Each row is followed by its class.
[   2  309   79 -161 -327   82  -64  550 -106 -305  -68  -96  166    8
  603  -82   90 -163 -395  315 -208 -128   17  120 -370 -384   93  351
 -268   78   30  -83  379   -5] => Z_835
[ 174 -208  290  -38  162  -11  222 -173 -187  245  -93 -179 -107 -307
   96  245  241  -87  -47  201  -95  293  250  230 -103 -145  -62  204
 -428  109  140 -192   44  258] => Z_910
[-230  390 -189 -208 -369  236  -60  322   -8 -358   14  219   53   50
  654   59  258   56 -241   80 -134  -43  -69  252 -179 -292  -13   48
  -39  143  252  412  171  -40] => Z_910
[-405 -143  -69  241   75  -48 -131  -22 -156 -123  217   25 -118 -141
  175  -32  -44  -49  159  268 -161  128 -104  332   74  162 -309 -152
   52 -186 -100  159  380 -255] => Z_219
[  50   91  299 -158  -62   99  221  152  -94  103 -117 -283  137 -216
  460  767  435 -160  178   80 -174  299  317  531 -121 -119 -189 -112
  -78  393  199   12  -81  254] => Z_779
[  29 -255  376   38  537 -140  283  139  -20   47  -31  495 -103  165
 -184   48 -122 -201 -140 -288 -223  161   23  -58 -170 -178 -505  446
  117    3   14 -239 -238  476] => Z_789
[-315 -111  219   -8  148  271  107  -39  -65   80   25 -180 -216 -157
  593  437  121  -55 -128  264  231  322  187  357 -576 -207  -75  -47
 -207  126  352 -109   91  184] => Z_910
[ 314  -99  173   46   79   20  450    8 -116 -132    2  144  179   59
  200  621  388 -121  154 -147 -262  224  178   62  202 -287 -688   58
  303  133  164 -205 -235  675] => Z_905
[-110    6  209  -86 -111  154  278   -7 -327   36   97 -184  130 -121
  302  480  512 -217  -64  308 -365  154  225  510   52 -140 -268   26
 -302  264  338 -138  164  404] => Z_364
[-323  -60  -87  265  286   98   38 -602 -408  -13  -38  217  -74 -203
   70  -15  232   92  203   97 -227  287 -117  148   57  360    7  -65
   87 -375  219  329  368 -261] => Z_562
[ 246   93  647  324  -44    0  289  406  -69   59 -134  -89   73 -134
  200  371  335    3 -269  406  -83  375  229  216 -432  -66 -156  105
 -245  228  215 -159   73  325] => Z_414
[-161  205   24  -25 -238  164  199  -60 -198 -470   86 -387  283   77
  227   98  311 -143 -479 -138 -112  194  -44  362   58  274 -310  -91
  496 -258 -106    9 -131   19] => Z_414
[  79  293  182  -39 -267   99  -91  102  193 -107 -133  -63   77  -30
  -40  115   29 -168 -114   89 -224   55  143  120 -189  164  -42   57
  247 -119  -62 -208 -227  100] => Z_910
[  85 -277  513  154   72  -92  283   26 -167 -133  -39  190  227  -30
   78  239  -27 -163 -264   54 -232  290    6  104 -115 -164 -394  249
  338  133  -68 -145 -169  487] => Z_853
[ 419   97  137  -92 -166   36  249   48 -147 -207   94   43    2  -68
  383  628  576 -201  -33    4  -31  205  321  325 -234 -361 -437   45
  -30  -12  285 -238  123  605] => Z_779
[ 143   32  264  194   35  123  294   28 -143  196    4  -22  -77 -302
  482  591  583  -41 -146  150  -19  295  179  445 -544   31 -403  180
 -282  108  454 -199   27  353] => Z_649
[  18  -66  131 -334  103   -3   67  -57 -272 -347 -331  179   83  -24
   15  155  267 -238  -14   69 -441  482  -65  175  217  135 -387  326
  456   64  439 -278   74  151] => Z_910
[  21   12   12 -298 -183   94  -48  229   73 -330  -92   17 -223  206
  109   79   99 -277   12 -247 -387   89  151  -64 -114  -49 -226  303
  180 -114  237  -72 -191   97] => Z_835
[ 249  105  424  227 -212  122  -47  -53  -59  164  218  -31 -145 -113
   67  578  436 -230   44  -49  -30   86  304  158 -494  115 -176    1
 -258   17   25 -360 -110  532] => Z_853
[  31  339  -87 -129 -375  130  -74   69   49 -498   69   19   34  250
  207   36  219 -168 -292 -292 -141  172   74  140   31    9 -105  136
  248 -302   87   89  -94   71] => Z_905
[ -69    0  431  203  343  -48  624 -120 -129  -48  -29  -46  290   86
  -49  417  418 -170 -149  -24 -230  376  111  325  238 -342 -701   77
  328   84   72   -9 -192  527] => Z_923
[ 119  135  -74 -251 -240   47 -182 -128 -164 -370  -95  153   93    6
  146   22  132 -307 -107 -285   21  394  138  235   56   73  150  237
  152 -227   97  -87  151   77] => Z_789
[-273  141 -112  -75 -264  125  -75   -5  -51 -119  107  238  -58  233
  347  -15  185   20 -105  -38 -103 -263   64   -7 -106 -332  355 -126
   15  120  179  437  -20  -19] => Z_905
[ 223  273  -71 -325 -324  277   88    6   74 -265 -133 -338  151   68
   20  -48   21 -103 -176  -18  -47  -39  159  -75 -107  -33   12  -73
  118 -125   37 -146  -65  296] => Z_414
[ 119  152  355  331 -141   22   71  113 -251    9   52  -47  106 -349
  477  610  296   -8  -35  259  180  404  -97  366 -516  251 -129  -70
   84   87  357 -489  142  297] => Z_923
[  71  -83  193  242  487  -29  314 -188   51  134    9  508  -68   32
  132  160  -14   -5  -26 -116  162  292  277   37 -158 -265  -98 -107
  148 -143  -65   51 -268  461] => Z_649
[ -15  177  171  242 -447  275 -140   18   46 -352   10  162  -16  159
  142 -113   19 -130 -369  -55 -291 -114  -13 -127 -399  187  -36  215
 -124 -119    6  115 -184   35] => Z_853
[-121  336  -45  122  -21  -10  102  419  105 -297  -56  -29  133  208
  145  -39   -9   31 -100 -240   74  -25  -15   90  -70 -236  127  -58
 -121  205   29  448   16 -136] => Z_219
[-160 -192  423  -10  151   85  162 -116 -302   68  -91 -136  195 -134
  534  613  258  -69   -3   80 -491  368  132  486  -22   -9 -425   29
  -65  246  330   86  330  245] => Z_835
[ 195  464  -20 -185 -154   49  122   66  -92 -321   47  169  134   25
 -257  -37   13 -124 -215  -67 -154  -61 -150  136 -139  181   63   59
  -19 -135  178 -245 -107  363] => Z_649
[  79  -85  418  234  169  -30  390   19   50    6   83  125   -6  154
 -353   95  207  -68 -300  -13 -120  205  276   32  -17 -247 -474  106
  181 -111   -2 -162  -81  662] => Z_853
[-243  406  137   78 -148  176   53  118  -21 -206  211  243  106  -36
  638  360  151   50 -322  207  -53   46  113  461 -206 -420   51  -94
 -192  -32  -69  156  104  227] => Z_364
[ -95  265   43   98 -151  180   28  194 -190 -591  -49  120   32  -33
  427  -88  259  -68 -172  148 -190   26 -145  223 -305 -258  177   53
 -257  198  348  297  204   53] => Z_219
[  78  213   94 -104  336  205  146 -384 -270  251   92  -74  -12 -246
  310  603  532 -103  -32   78  395  338  145  528 -354  103  -16  -39
 -442  -50  272 -261  149  258] => Z_905
[ 112  105   11 -149 -242  142  -84  -43  -69  -52 -200 -108  118  -12
   77  -23  196   -2   64  -91 -229 -276   15 -167  -73 -168  152   12
  -94  223   93   82  211   96] => Z_905
[ -71 -173  164  137   24  -77  -33 -218 -287  148  127   13 -112  -96
  133  281   54  107 -107  109 -232  368  -70  255  220  475   -2   32
 -206 -328  235 -351  234 -133] => Z_853
[-149 -301  127   87  359  -43  -15 -494 -377   86  111   76  -67 -161
   51  -93  -50  -69  -38  450 -202  420   83  131  163  331 -127  168
    3 -315 -142  155  136 -138] => Z_364
[ 113   23 -184 -298  155  166 -227 -294 -169 -265   93  112   29 -103
  -54  -53 -147 -199   85 -331  -10  226   35   16  308  181  183  322
 -188 -259 -251 -242    8  169] => Z_562
[ 109  176  235 -279  -86 -165 -209   29   -6  -84  -96  -59   25  107
 -312 -237 -209  -69  -52  -45 -536 -371  -86 -292  198 -273  252  164
 -160   97 -314 -139   17   56] => Z_910
[ 166  -17  165  197   64  135  504 -221  -18 -198   26  278  121  127
 -220  110  -67  -70  -21   77 -327  -27   53 -173 -156 -229 -443   48
  143    5  221  149 -380  674] => Z_562
[-353 -255   89  206  -87  267    4 -400 -378 -331  -53 -293   17 -117
  475  -13  276  -27 -256  288 -112  527   57   95  146  105 -417  138
  184 -277  -32   43  411 -177] => Z_789
[ 278  153  -28  -13 -264  178   36   70  -97 -405   41  214 -130   67
 -185  -57  256 -331   35   26   59    3   66 -212 -557   29  -75  221
  205 -319  141  -93  -26  289] => Z_562
[  37    2 -116   50 -150  328   93 -343 -119 -358   85 -348  128  186
  340  124  202 -149 -232 -204  101  230  162   20   -6  114 -236  -59
  132 -217  120   17  -37  203] => Z_853
[-171 -133  145  370  287  -73  -98 -543 -170   44 -111 -138   59  -11
  -51 -323   64  153  -79  182   48  261 -110 -127  220  424  -39 -403
  343 -248 -299  223  160 -441] => Z_779
[  31  229   -7   89   52   69  -46  -82  -75  -44  301  180   99  -40
  268  -72 -165  162 -102  114   67 -193 -272   47 -371  -39  266 -105
 -233  -43   48  343  137  166] => Z_649
[ 325 -205  284  297   -8   97   70 -312 -294  236  140 -121  -63 -242
  442  414  374  -51  -24  129  103  220  268  158 -365  115   35   34
 -533   21  111  -57   68  218] => Z_789
[ -28 -259  281  151  288  -67  277   56 -125   88   71  279    7   81
   61  218 -305 -219  -32 -310 -140  219  149   23 -258  -52 -217  335
  -69   23   38   28 -201  398] => Z_779
[ 160  -14  325  135   80  109  318  198 -159  164   81 -378  182 -210
  614  750  544   33  -99   43  -44  261  243  514 -136   25 -394 -102
 -305  387  135  -45  -16  310] => Z_364
[ -34 -154  189   39 -144   82   19 -261 -320 -187   11  -49   59  -97
  369  258  563 -200  -64   34   23  293  231  243  -11 -236 -299 -146
  186  292   95   -7  173  364] => Z_789
[ -10   71   24 -347 -439  251 -160  -46 -144 -514 -180 -214  -10  -62
 -179 -149  400 -371 -114  -11 -276   74   52   40  -79  237 -189  205
  469   21   67 -227  -98  141] => Z_789
[ -44  176  105  525    1 -205 -145 -276 -192  284  232  192  -86  -74
  -41  197  163  120   57  -17   68  376 -172  120  223  694  273 -171
  -72 -438   16 -344  -81 -298] => Z_905
[ 202   14  231  295  -70   70  -24  -81 -190   46  212    1  -28   30
  797  768  581  -74  -72  161  195  378  344  338 -230  -71 -149 -152
 -310   65  314 -174  176  203] => Z_364
[-228  178 -115 -123  152  237 -198 -285   12 -373 -117 -295  151  -36
  -48 -159  -43 -201   42  -34 -169  236 -100   59  144  273 -197  310
  340 -187 -128  146  -21 -189] => Z_910
[-141 -252  275  161  131  -60 -111 -382 -313  140  351  526 -287  -94
  -52  213  -38 -180   68  -69 -477  202   12  176   60  361   22  216
 -183 -447  -82 -196 -110  167] => Z_910
[ 243   52  410   75  -57  246  126 -123 -172   31   49  -88  173  -32
  344  370  449 -146 -349   56  -48  152  167  367 -422  162 -130 -125
 -339  101  250 -134  142  450] => Z_649
[ 172  102  443  140   86 -134  195  -88   25   72   -4  459  256  189
 -175   63  -69  -23 -229  238 -337   35 -148  -42  -97  -60 -355   31
  356  -10  190 -109 -134  507] => Z_923
[ -49   59  133  -25  -34  -30  -24  263 -189 -180  -45  157   22   99
  638   63  310   55 -365  -88 -191   39   -5   71 -135 -302  -96  169
  -61   36  -22  167  311 -114] => Z_562
[  23  -47 -310 -319   -5   31 -117   73 -282 -110  122  178  -63  -39
  287 -176   43 -104  133 -241  -34  -41 -162  -65  166 -114  364  211
 -319   60  136  -69  182   65] => Z_649
[  63  181  -17 -443 -275  220   -9  163  -83  -79   23  189  -15  -25
  356  108  361 -229   34  -22 -217 -129   23  133 -164 -335  176  -33
  -73 -132  138 -275  168  359] => Z_835
[ 303  -26  437  187  -23   -4  230  442  -44  105 -167 -223  157   15
  572  664  294 -234    8    5 -195  190  213  266 -449  -43 -574   92
 -293  350  214 -104   72  150] => Z_414
[ 154  -56  -21   -8   85   16 -132 -312  -64  -54 -100  214 -165   55
 -253 -263    3 -309  -83 -102 -153  202  164 -124   92  258    8  403
 -152 -375  -63 -282 -132  -18] => Z_853
[ 197   36  177  -33  -97    7 -108  120 -206 -392 -307 -137   42  104
  238 -198  193 -220 -311  203 -342  189  118  -69 -108  106 -243  367
   48 -118   92  -65  343 -188] => Z_923
[  14  323  118 -138   -5  -51 -337   49 -156 -223  -80  261  -33  -87
  348   54   48  102 -275  120  -63    5 -219  168 -332 -147  259  254
 -363  184  331  -48  465  -70] => Z_910
[-206 -104  321    8  573  -13  342 -326  -70  240   -9  324   17   -2
   -8  429   22    5  -55 -145  -90  396   96  193  153 -234 -368   97
  134  149  186 -275 -306  602] => Z_414
[ 118  185 -136 -177 -650  302  -73  151   38 -540  -58 -264   22  182
  171   91  284 -124  -27   14 -190  -52  177 -200  -76  -66 -137   84
  250   33  234  136  -25  105] => Z_779
[  35   -8 -108 -116 -317  236 -119  -43 -178 -615  134 -217   42   69
  390  -43  154 -260 -287 -209  -70  269   60  158 -169   57 -412  265
  204 -244  112   81  302  220] => Z_905
[ 139 -173  204  -19  122 -210  264  -55  -87 -220  195  317  -70   75
  111  251  -46   -3 -400  -87 -166  114  266   98  119 -496 -505  229
  211 -116 -206 -181 -191  568] => Z_414
[ 206   -2  133  -12   19  -20   -5 -202   16  -27  130   43 -105  151
 -199   61  152  -89   -9 -401 -295  397   82    4  435  180   76  116
  -46 -431  290 -464  -82  392] => Z_835
[  42   59  133  -75  424 -100  136   43   89  111  208  316 -108  -87
 -292  116 -108  -36   13  -29   -6   41 -107  166   56 -157 -134  271
 -198 -104 -153 -288 -228  348] => Z_853
[  28   81  179  195  241   12   80 -520 -340   94  107  132   24 -234
 -119  -39 -163  114  -73  545 -202  112 -231  147  -84  435  171  -90
 -394 -288   62  -25  105  -35] => Z_853
[ 336 -207  320  141  269 -133  391  -12   -9  145  -46  292   99   32
  -35  197  -19  -29 -100   66 -138   81   22 -109 -147 -274 -607  121
  105  -25   93 -348   -4  592] => Z_779
[-212  -71  -25   16  199  -32 -266 -551 -223  194  -61  232 -248 -154
 -201 -317  243    2   54  407 -199  301 -129   92  273  332  -53   36
 -179 -327  201 -131  471 -307] => Z_364
[ 336  110 -102 -110 -225  -36 -143   81 -102 -231  183  194   95   70
  238    5  195    7   71  -91 -113  -16 -152 -115   63  -83    2   56
   84 -114   18  163  171  118] => Z_562
[  52 -107   80    9  238  114  260  -27 -173  237  133  -13 -223 -173
   64  356  353  -75   50   95  308  375  354  353 -322   -8 -239  -46
 -475  317  512  -48  115  528] => Z_364
[-229  -68    4   79  139  178   72   -2 -195   67  -14 -230  -36 -206
  550  162   50  177 -103  209  -30  241    4  205  -86  139 -310   62
 -164 -289  -39   56  512 -246] => Z_923
[ -67  186  -41   11  -80   47   22  252   76 -137  105   -3  -18   85
  355  244   24  196  -65 -127   22  -67   29  115  -59  -67  221 -135
  -67   37  -13  336 -128 -162] => Z_364
[ 346 -146  395  224  219 -119  426  -93  -53   90   15  447  114  104
 -408   57   -8 -121 -212  -10 -112  330   60  -79  -92  -57 -584  183
  175  -54  309 -420  -99  899] => Z_414
[  48  -34   21 -143 -275  242 -114  251  -85 -345  -17   24  -81   82
  748  217  518   73  -86  221   44   61  274    5 -210 -402   46 -131
   79  196   99  433  268  -28] => Z_562
